Below are the code and all the weights of a small trained network. Each question names an input and a class and asks about switching units off, where a switched-off unit gives its printed mean instead of its output.

import numpy as np


def w(rows, s, z=0):
    codes = np.array(rows[::2]) - 128.0
    scale = np.full(codes.shape[1], s)
    scale[-1] = z or s
    return codes * scale


def norm(h):
    return h / np.sqrt((h * h).mean(-1, keepdims=True) + 1e-5)


def f(y):
    return np.maximum(y, 0)


def log_softmax(a):
    a = a - a.max(-1, keepdims=True)
    return a - np.log(np.exp(a).sum(-1, keepdims=True))


def net(x, mask):
    res = np.array(x, float).reshape(1, 7) / 4 @ E
    u = 0
    for l in range(2):
        y = f(norm(res) @ A[l][:, :-1].T + A[l][:, -1])
        res = res + np.where(mask[u : u + 12], y, B[l][:, -1]) @ B[l][:, :-1]
        u += 12
    return log_softmax(norm(res)[-1] @ U[:, :-1].T + U[:, -1])


A, B = {}, {}
E = w([
[144,23,110,123,139,121],'x0',
[131,89,185,99,184,245],'x1',
[252,149,77,180,47,159],'x2',
[78,128,68,115,95,169],'x3',
[171,140,66,125,227,159],'x4',
[129,128,130,130,125,128],'x5',
[90,124,119,210,148,166],'x6',
],0.0047)
A[0] = w([
[123,219,106,106,150,146,81],'L0N1',
[91,123,74,125,113,150,29],'L0N2',
[147,38,62,135,169,110,115],'L0N3',
[119,133,74,32,89,154,125],'L0N4',
[109,120,85,167,138,89,69],'L0N5',
[110,93,133,124,90,140,139],'L0N6',
[75,118,84,177,113,163,93],'L0N7',
[114,12,103,99,94,116,178],'L0N8',
[151,150,158,44,102,118,254],'L0N9',
[159,127,137,120,101,191,127],'L0N10',
[171,149,170,159,162,91,188],'L0N11',
[86,114,103,219,138,146,38],'L0N12',
],0.011,0.0024)
B[0] = w([
[66,155,162,205,101,143,191],'L0N1',
[104,13,152,150,109,78,166],'L0N2',
[86,216,155,194,122,164,243],'L0N3',
[163,22,172,219,196,39,205],'L0N4',
[113,178,59,56,134,159,186],'L0N5',
[133,131,170,133,90,187,178],'L0N6',
[212,81,166,139,196,100,203],'L0N7',
[100,202,148,150,114,117,254],'L0N8',
[145,145,115,193,170,158,233],'L0N9',
[109,94,122,60,160,195,190],'L0N10',
[91,1,94,169,137,113,204],'L0N11',
[193,109,155,139,122,20,200],'L0N12',
],0.0068,0.0049)
A[1] = w([
[132,88,1,146,98,38,106],'L1N1',
[22,153,120,59,197,79,201],'L1N2',
[229,161,40,168,71,194,57],'L1N3',
[181,79,186,126,209,57,127],'L1N4',
[127,124,47,90,105,18,119],'L1N5',
[102,155,117,50,62,71,121],'L1N6',
[148,65,110,238,143,126,93],'L1N7',
[142,214,122,221,151,200,100],'L1N8',
[138,175,210,120,72,141,59],'L1N9',
[137,198,49,108,77,120,255],'L1N10',
[116,37,193,158,125,180,159],'L1N11',
[102,140,43,141,208,156,154],'L1N12',
],0.0094,0.0026)
B[1] = w([
[144,109,101,76,204,173,198],'L1N1',
[208,88,177,61,23,157,190],'L1N2',
[159,81,164,57,31,74,182],'L1N3',
[204,127,83,140,139,65,214],'L1N4',
[123,181,88,136,211,172,172],'L1N5',
[159,147,85,170,148,176,141],'L1N6',
[123,157,152,101,137,63,254],'L1N7',
[51,165,180,136,119,113,220],'L1N8',
[56,253,95,191,88,116,149],'L1N9',
[73,102,193,125,155,240,159],'L1N10',
[139,148,38,117,169,122,226],'L1N11',
[104,127,99,188,36,157,181],'L1N12',
],0.0074,0.009)
U = w([
[191,151,167,151,162,90,252],'0',
[74,165,190,164,100,136,191],'1',
[150,57,123,131,171,70,23],'2',
[154,60,177,37,43,163,142],'3',
[152,166,122,95,184,255,2],'4',
[133,155,157,127,132,123,221],'5',
[106,159,105,185,63,140,31],'6',
],0.012,0.0019)

Each question gives the input, the list of numbers given to net, and the class t.
The units are the neurons (one row each of A and B). Each row of codes is followed by its name. A weight is (code - 128) times the scale printed after its matrix; where a second scale follows, it is the last column's (A, B and U).
mask holds one flag per neuron, layer by layer. A switched-off neuron (its flag False) gives its mean, the last column of its row in B, instead of its output. The means were averaged over made-up inputs and are rounded, as every weight is.
A unit's drop is (log p(t) with every unit on - log p(t) with that unit switched off) / (log p(t) with every unit on - log p(t) with every unit switched off).
The circuit of an input: a set's keep is (log p(t) with only the set's units on - log p(t) with every unit switched off) / (log p(t) with every unit on - log p(t) with every unit switched off). Starting from the 12 units with the biggest drops (on a tie, the unit counted first), units are removed one at a time, each time the one whose removal leaves the highest keep (on an exact tie, the one counted first), for as long as the keep stays at least 0.8.
circuit, biggest first: the units of the circuit, biggest drop first
most important unit: the unit with the biggest drop
k most important neurons: the k neurons with the biggest drops, biggest first
top k neurons in layer l: the k neurons of layer l with the biggest drops, biggest first
input [4,-7,5,3,-7,-4,-6], class 4: top 2 neurons in layer 0	(L0N3; L0N7)
input [6,0,-7,0,7,3,0], class 3: 2 most important neurons	(L1N2; L0N9)
input [-4,-7,-4,4,5,1,-4], class 4: top 4 neurons in layer 1	(L1N5; L1N1; L1N2; L1N3)
input [2,8,-3,-7,-4,-7,-4], class 4: circuit, biggest first	(L0N4; L1N11)
input [8,2,-1,4,-2,7,-1], class 1: 2 most important neurons	(L0N8; L0N3)
input [-5,-6,0,-5,8,3,0], class 6: most important unit	L0N1
input [-7,-3,-8,-7,1,-7,0], class 3: 4 most important neurons	(L1N2; L0N4; L0N3; L0N7)
input [-7,-6,5,6,7,0,2], class 1: circuit, biggest first	(L1N10; L1N8; L1N11)
input [-6,-8,-5,-5,-1,2,-6], class 4: 2 most important neurons	(L0N4; L1N5)
input [-3,-2,8,2,4,-5,-2], class 3: 2 most important neurons	(L1N3; L0N3)
input [-4,4,-7,3,-6,3,6], class 3: top 4 neurons in layer 0	(L0N3; L0N4; L0N9; L0N8)
input [-4,-8,-6,8,1,0,4], class 2: 4 most important neurons	(L0N7; L0N2; L0N12; L0N8)
input [2,-5,-1,8,3,0,4], class 2: top 2 neurons in layer 0	(L0N2; L0N7)
input [7,-6,-3,3,2,0,6], class 1: circuit, biggest first	(L0N3)
input [-3,0,0,7,7,1,-2], class 2: 3 most important neurons	(L0N4; L0N2; L0N8)
input [8,0,1,4,1,-2,1], class 1: 2 most important neurons	(L0N3; L0N8)
input [2,-2,-6,8,-3,-4,0], class 2: 2 most important neurons	(L0N4; L0N2)
input [-1,-5,6,-8,-8,5,-2], class 2: 2 most important neurons	(L0N11; L0N3)
input [-2,6,-6,-1,2,-1,-5], class 3: 2 most important neurons	(L1N2; L0N7)
input [-1,5,4,-6,6,3,0], class 2: top 2 neurons in layer 0	(L0N11; L0N8)
input [2,1,0,-7,-2,-1,1], class 2: circuit, biggest first	(L0N11)
input [-5,6,-5,7,4,7,-2], class 2: top 3 neurons in layer 0	(L0N4; L0N3; L0N8)
input [2,2,6,-3,8,-4,-2], class 6: top 4 neurons in layer 1	(L1N12; L1N2; L1N1; L1N8)
input [-5,6,3,8,-3,4,-8], class 0: 3 most important neurons	(L0N4; L0N9; L0N11)
input [-8,-3,4,-7,0,-3,1], class 1: top 2 neurons in layer 1	(L1N4; L1N8)
input [1,-7,0,-6,7,1,5], class 4: 3 most important neurons	(L0N5; L1N1; L0N4)
input [0,1,7,-2,0,5,-2], class 3: 2 most important neurons	(L1N3; L0N4)
input [8,1,-4,0,-7,1,0], class 1: most important unit	L0N8
